Here is a tiny trained network, its code and every weight. The questions are about switching its units off for an input and a target symbol, where a switched-off unit gives its printed mean instead of its output.

import numpy as np


def w(rows, s, z=0):
    codes = np.array(rows[::2]) - 128.0
    scale = np.full(codes.shape[1], s)
    scale[-1] = z or s
    return codes * scale


def norm(h):
    return h / np.sqrt((h * h).mean(-1, keepdims=True) + 1e-5)


def softmax(a):
    e = np.exp(a - a.max(-1, keepdims=True))
    return e / e.sum(-1, keepdims=True)


def log_softmax(a):
    a = a - a.max(-1, keepdims=True)
    return a - np.log(np.exp(a).sum(-1, keepdims=True))


def net(x, mask):
    ids = ['αβγδεζηθλμξπτφ'.index(c) for c in x.split()]
    T = len(ids)
    res = E[ids] + P[:T]
    u = 0
    for l in range(3):
        r = norm(res)
        for j in range(2):
            rows = slice(2 * j, 2 * j + 2)
            q, k, v = (r @ M[l][rows].T for M in (Q, K, V))
            z = softmax(np.where(np.tri(T) > 0, q @ k.T / 2**0.5, -1e9)) @ v
            o = O[l][rows]
            res = res + np.where(mask[u + j], z, o[:, -1]) @ o[:, :-1]
        u += 2
    return log_softmax(norm(res)[-1] @ U[:, :-1].T + U[:, -1])


Q, K, V, O = {}, {}, {}, {}
E = w([
[210,255,192,164],'α',
[135,127,123,114],'β',
[103,199,128,206],'γ',
[137,122,119,119],'δ',
[109,119,139,137],'ε',
[126,114,120,119],'ζ',
[223,137,87,133],'η',
[107,109,141,140],'θ',
[130,168,93,94],'λ',
[132,120,116,112],'μ',
[127,120,116,108],'ξ',
[131,121,121,104],'π',
[130,126,118,109],'τ',
[238,86,174,161],'φ',
],0.0078)
P = w([
[61,159,188,99],'0',
[124,159,33,251],'1',
[131,146,28,237],'2',
[142,124,32,235],'3',
[158,135,36,235],'4',
[155,138,34,222],'5',
[161,127,42,232],'6',
[166,125,38,232],'7',
[177,139,40,217],'8',
[173,125,41,230],'9',
[164,125,47,227],'10',
],0.0014)
Q[0] = w([
[127,88,101,174],'L0H1',
[138,2,8,250],'L0H1',
[157,212,59,62],'L0H2',
[142,173,24,49],'L0H2',
],0.0064)
K[0] = w([
[141,145,149,90],'L0H1',
[123,165,204,32],'L0H1',
[215,198,123,9],'L0H2',
[184,147,124,2],'L0H2',
],0.0089)
V[0] = w([
[203,149,111,72],'L0H1',
[156,2,178,134],'L0H1',
[13,52,133,239],'L0H2',
[74,70,84,119],'L0H2',
],0.0019)
O[0] = w([
[6,157,148,160,254],'L0H1',
[147,128,69,142,117],'L0H1',
[218,161,52,21,164],'L0H2',
[150,118,86,154,117],'L0H2',
],0.0024,0.00037)
Q[1] = w([
[145,103,159,98],'L1H1',
[75,135,125,15],'L1H1',
[51,138,110,223],'L1H2',
[104,189,82,3],'L1H2',
],0.006)
K[1] = w([
[145,158,131,129],'L1H1',
[165,129,254,96],'L1H1',
[74,108,159,178],'L1H2',
[144,83,17,69],'L1H2',
],0.0079)
V[1] = w([
[119,163,2,164],'L1H1',
[89,201,36,47],'L1H1',
[126,26,80,198],'L1H2',
[185,145,250,180],'L1H2',
],0.0017)
O[1] = w([
[72,64,95,14,252],'L1H1',
[141,50,21,113,149],'L1H1',
[4,129,197,158,175],'L1H2',
[87,167,120,3,136],'L1H2',
],0.0018,0.0017)
Q[2] = w([
[180,214,184,119],'L2H1',
[197,183,247,142],'L2H1',
[107,76,68,111],'L2H2',
[98,52,120,137],'L2H2',
],0.014)
K[2] = w([
[220,180,2,174],'L2H1',
[205,86,46,225],'L2H1',
[28,112,154,34],'L2H2',
[53,15,238,78],'L2H2',
],0.0067)
V[2] = w([
[215,22,174,210],'L2H1',
[95,88,3,237],'L2H1',
[97,31,224,76],'L2H2',
[217,118,106,34],'L2H2',
],0.0039)
O[2] = w([
[173,61,101,254,250],'L2H1',
[118,225,80,185,240],'L2H1',
[228,191,182,163,13],'L2H2',
[212,149,21,61,116],'L2H2',
],0.0042,0.0014)
U = w([
[186,255,200,161,1],'α',
[158,85,116,77,133],'β',
[71,164,136,196,246],'γ',
[177,214,107,67,127],'δ',
[163,151,158,78,157],'ε',
[88,58,134,109,144],'ζ',
[182,159,15,139,15],'η',
[139,152,158,80,171],'θ',
[67,129,30,53,131],'λ',
[91,109,229,171,94],'μ',
[77,14,73,198,11],'ξ',
[116,98,194,94,173],'π',
[97,133,144,96,149],'τ',
[188,114,180,200,169],'φ',
],0.012,0.0035)

Each question gives the input, a string of symbols that net reads in full, and the target symbol t.
The units are the heads (2 rows each of Q, K, V and O). Each row of codes is followed by its name. A weight is (code - 128) times the scale printed after its matrix; where a second scale follows, it is the last column's (O and U).
mask holds one flag per head, layer by layer. A switched-off head (its flag False) gives its mean, the last column of its rows in O, instead of its output. The means were averaged over made-up inputs and are rounded, as every weight is.
A unit's drop is (log p(t) with every unit on - log p(t) with that unit switched off) / (log p(t) with every unit on - log p(t) with every unit switched off).
The circuit of an input: a set's keep is (log p(t) with only the set's units on - log p(t) with every unit switched off) / (log p(t) with every unit on - log p(t) with every unit switched off). Starting from all 6 units, units are removed one at a time, each time the one whose removal leaves the highest keep (on an exact tie, the one counted first), for as long as the keep stays at least 0.8.
circuit, biggest first: the units of the circuit, biggest drop first
unit that matters most: the unit with the biggest drop
heads that matter: for each layer, one digit per head in row order, 1 if its drop is at least 0.15 and else 0, layers parted by /
input ζ φ δ φ η τ φ γ φ ζ, target η: circuit, biggest first -> (L2H2; L0H2; L0H1)
input γ δ ε μ, target λ: unit that matters most -> L0H2
input η μ α μ, target γ: heads that matter -> 11 / 00 / 11
input ξ ε γ ε φ μ λ ζ η θ, target δ: circuit, biggest first -> (L0H2; L2H2; L2H1)
input γ μ τ α δ φ γ ζ, target λ: heads that matter -> 00 / 00 / 10
input ξ γ ζ α φ δ, target δ: circuit, biggest first -> (L2H2; L2H1)
input η β β φ γ δ φ φ τ, target γ: heads that matter -> 01 / 00 / 11
input δ φ ξ, target μ: circuit, biggest first -> (L0H2; L2H2; L1H1)
input γ τ φ ξ γ η γ β, target λ: circuit, biggest first -> (L2H1; L2H2)
input η φ γ ε φ δ, target γ: circuit, biggest first -> (L2H1; L2H2)
input θ α φ φ γ μ θ, target φ: circuit, biggest first -> (L2H2; L0H2)
input ζ ζ β τ φ τ ε π, target η: heads that matter -> 01 / 11 / 01
input η δ γ η π φ π, target γ: heads that matter -> 01 / 00 / 11
input γ η φ γ π λ ζ δ θ ε, target λ: heads that matter -> 01 / 00 / 10
input δ γ ξ ζ φ γ ε γ φ δ θ, target μ: circuit, biggest first -> (L2H2; L0H2; L1H1; L2H1)
input φ φ ξ β λ β, target ξ: unit that matters most -> L2H1
input μ δ λ η θ, target α: heads that matter -> 01 / 01 / 11
input η ξ τ μ, target γ: circuit, biggest first -> (L0H2; L2H1; L2H2)
input μ φ δ φ α λ δ, target α: circuit, biggest first -> (L2H2; L0H2; L2H1; L1H1)
input δ ξ η β δ π, target μ: circuit, biggest first -> (L0H2; L2H2; L1H1)
input γ μ ξ φ φ φ ζ β δ μ, target λ: heads that matter -> 00 / 00 / 10
input θ γ ξ, target φ: unit that matters most -> L2H2
input φ ζ θ ε φ π ε μ β, target ξ: circuit, biggest first -> (L0H2; L1H2; L2H2)
input ξ α γ γ γ β δ φ γ ζ, target δ: circuit, biggest first -> (L2H2; L2H1)
input η φ γ φ ξ, target γ: circuit, biggest first -> (L0H2; L2H1; L2H2)
input γ τ ζ ε ζ, target λ: circuit, biggest first -> (L0H2; L2H1)
input φ φ τ, target ξ: unit that matters most -> L2H1
input η ζ α ξ δ ε μ τ, target γ: heads that matter -> 00 / 00 / 11
input γ ξ λ ε η δ γ α δ θ, target λ: heads that matter -> 01 / 00 / 10
